Rows, each with its class:
[ -5   1   1 -10   4   3  -1  -7   4 -16  -6  -1   5  -1  -7   3   1  -1
  -2  -5  -4  -9 -11   5  -1]
Z170
[  0  -2  -4  -5  -3  -2  -3  -7   1   5 -11   0  13   1  -2   3   7   2
   1   9  -2  -3 -12  -6   0]
Z170
[ 12 -14 -11  14   2  -2 -14  13  -1 -16  -4   6  -1  -6 -12   2   8  10
   4  13   3  -4   0  -5  -1]
Z170
[-22  40  21 -30   4   9  25 -31   6   1   3  -3  10   5  -3  -1  -9 -20
 -16 -26 -16   2 -19  23   2]
Z149
[  4  -4  -1  -3  -3  -2  -5  -3  -1 -25  -4  -1   4   2   5   1   7  -1
   0  11  -1 -10  -5  -4  -2]
Z170
[ -8   3  -2 -17  -3  -4   0  -5   0 -13 -10  -3  13   5  -6   4   1  -9
  -1  -3  -6 -12  -4  -1  -1]
Z731
[ 18 -33  -9  11   4   0 -21  15  -2 -20  -7   2  -4  -5 -16   0   8  10
  18  17   8  -6  14 -12  -3]
Z731
[ 11 -17  -9  10  -2  -4 -17   2  -4 -17  -6   1   0   0 -17   1   9   8
   6   6   6  -9  -1  -3   0]
Z170
[  5  -4  -3   0   1  -3  -6   1  -1 -20  -2   1   2  -4  -4   4   7  -2
   2  13   1  -6   3  -2  -1]
Z912
[ -5   5   3  -6   2   5   3  -4   3  -6  -2   1   0  -2  -3   1  -2  -2
  -3  -7  -6   0 -10   3   0]
Z507
[ 14  -7  -5   7   2  -2  -8   3  -2  -5  -2   2   0   0 -11  -1   6   3
   3   5   5  -4   3  -1   0]
Z170
[  1  -3   0  -5   4   3  -4  -1   1 -27  -2   1   2  -2  -5   4   5  -3
   1   7  -3  -6  -1   2  -2]
Z912
[  1  -6   4  -9   2   4  -1  -5   0 -12  -5  -3   5   2  -4   0   1  -2
   4  -1  -1  -5  -1  -2   1]
Z731
[  3  -7  -3  -2   0   0  -6   2   0 -32  -1  -1  -2  -1  -4   1   4  -1
   2   1   0 -11   0   2  -2]
Z170
[  1  -1   5  -3   2   5  -1  -4   0 -14  -1   1   2  -3  -1   2   4   0
   1   4  -2  -1  -6   3   0]
Z170
[ -3   2   1  -8  -3  -2   2 -12   2  15 -10  -3  13   6   4   0   2  -2
   2   6   0  -2  -7  -6   1]
Z170
[  0   0   1  -7  10   1  -3  -6   0 -14  -2  -2   5  -1  -5   2   1  -5
   0   3  -2  -5   0   2  -5]
Z170
[ -9  11   5 -14   0   1   8  -9   0 -17   0  -2   7   1   9   2   1  -9
  -7   0  -7  -5  -7   5  -1]
Z912
[  3   3  -6   4   1  -4  -4   3   0 -15   4   3  -2  -2  -9   1   2  -4
  -4  -2   1  -3   6   8   0]
Z912
[  1  -4  -2  -7   1   1  -3   1   0 -14  -5   1   2  -4  -1   3   5   0
   0   8 -13  -4 -10  -2  -2]
Z98
[ -1   1  -1  -6   1   2   0  -1   0 -15  -5   2   3   0  -2   0   1  -1
  -1  -3  -7  -6 -10   2  -3]
Z170
[ 8 -7 -2  2  0 -2 -7 -1  2 -2 -3 -2  1  4 -8 -4  3  1  5  3  6 -4  3 -2
  1]
Z731
[ -3  -1   1  -5  -2   1  -4  -9   1 -12  -3   1   4  -3 -13   3   2  -3
  -1  -3  -5  -4  -8   7   0]
Z170
[ -1  -2  -3  -7  -6  -7  -2  -3   0  -8  -7  -4   8   6   7   3   3  -4
  -1   4   0 -11  -5  -4  -1]
Z912
[  1  -3  -3  -6   1  -1  -5   3   0 -11  -8   0   7   3  -9   1   2  -2
   1   0  -2  -7  -1  -1  -1]
Z731
[  0  -3   3  -6  -3  -5  -2 -10   0  -3  -3  -5   5   3  -6   2   2  -5
   3   5   1  -4   3  -1  -1]
Z170
[ -3  -4  -1  -7  -3  -2  -3   0   0 -13  -5  -2   6  -2   6   4   4  -3
   1  11  -3  -5   1  -6  -2]
Z170
[ 2 -6 -3 -2 -1 -2 -6  1 -1 -8 -5  2  5 -1 -2  4  3  0  3 12  0 -4  1 -8
  0]
Z731
[  1  -7  -1  -6  -1   1  -4   1   0 -16  -4   0   2   2  -8  -1   1  -1
   2  -4   0  -8  -4  -2   0]
Z149
[  1  -2  -1   0  -1   1  -5  -7   1  -5  -4   2   4  -1 -10   2   3   2
   0  -1  -1  -2 -12   4   0]
Z170
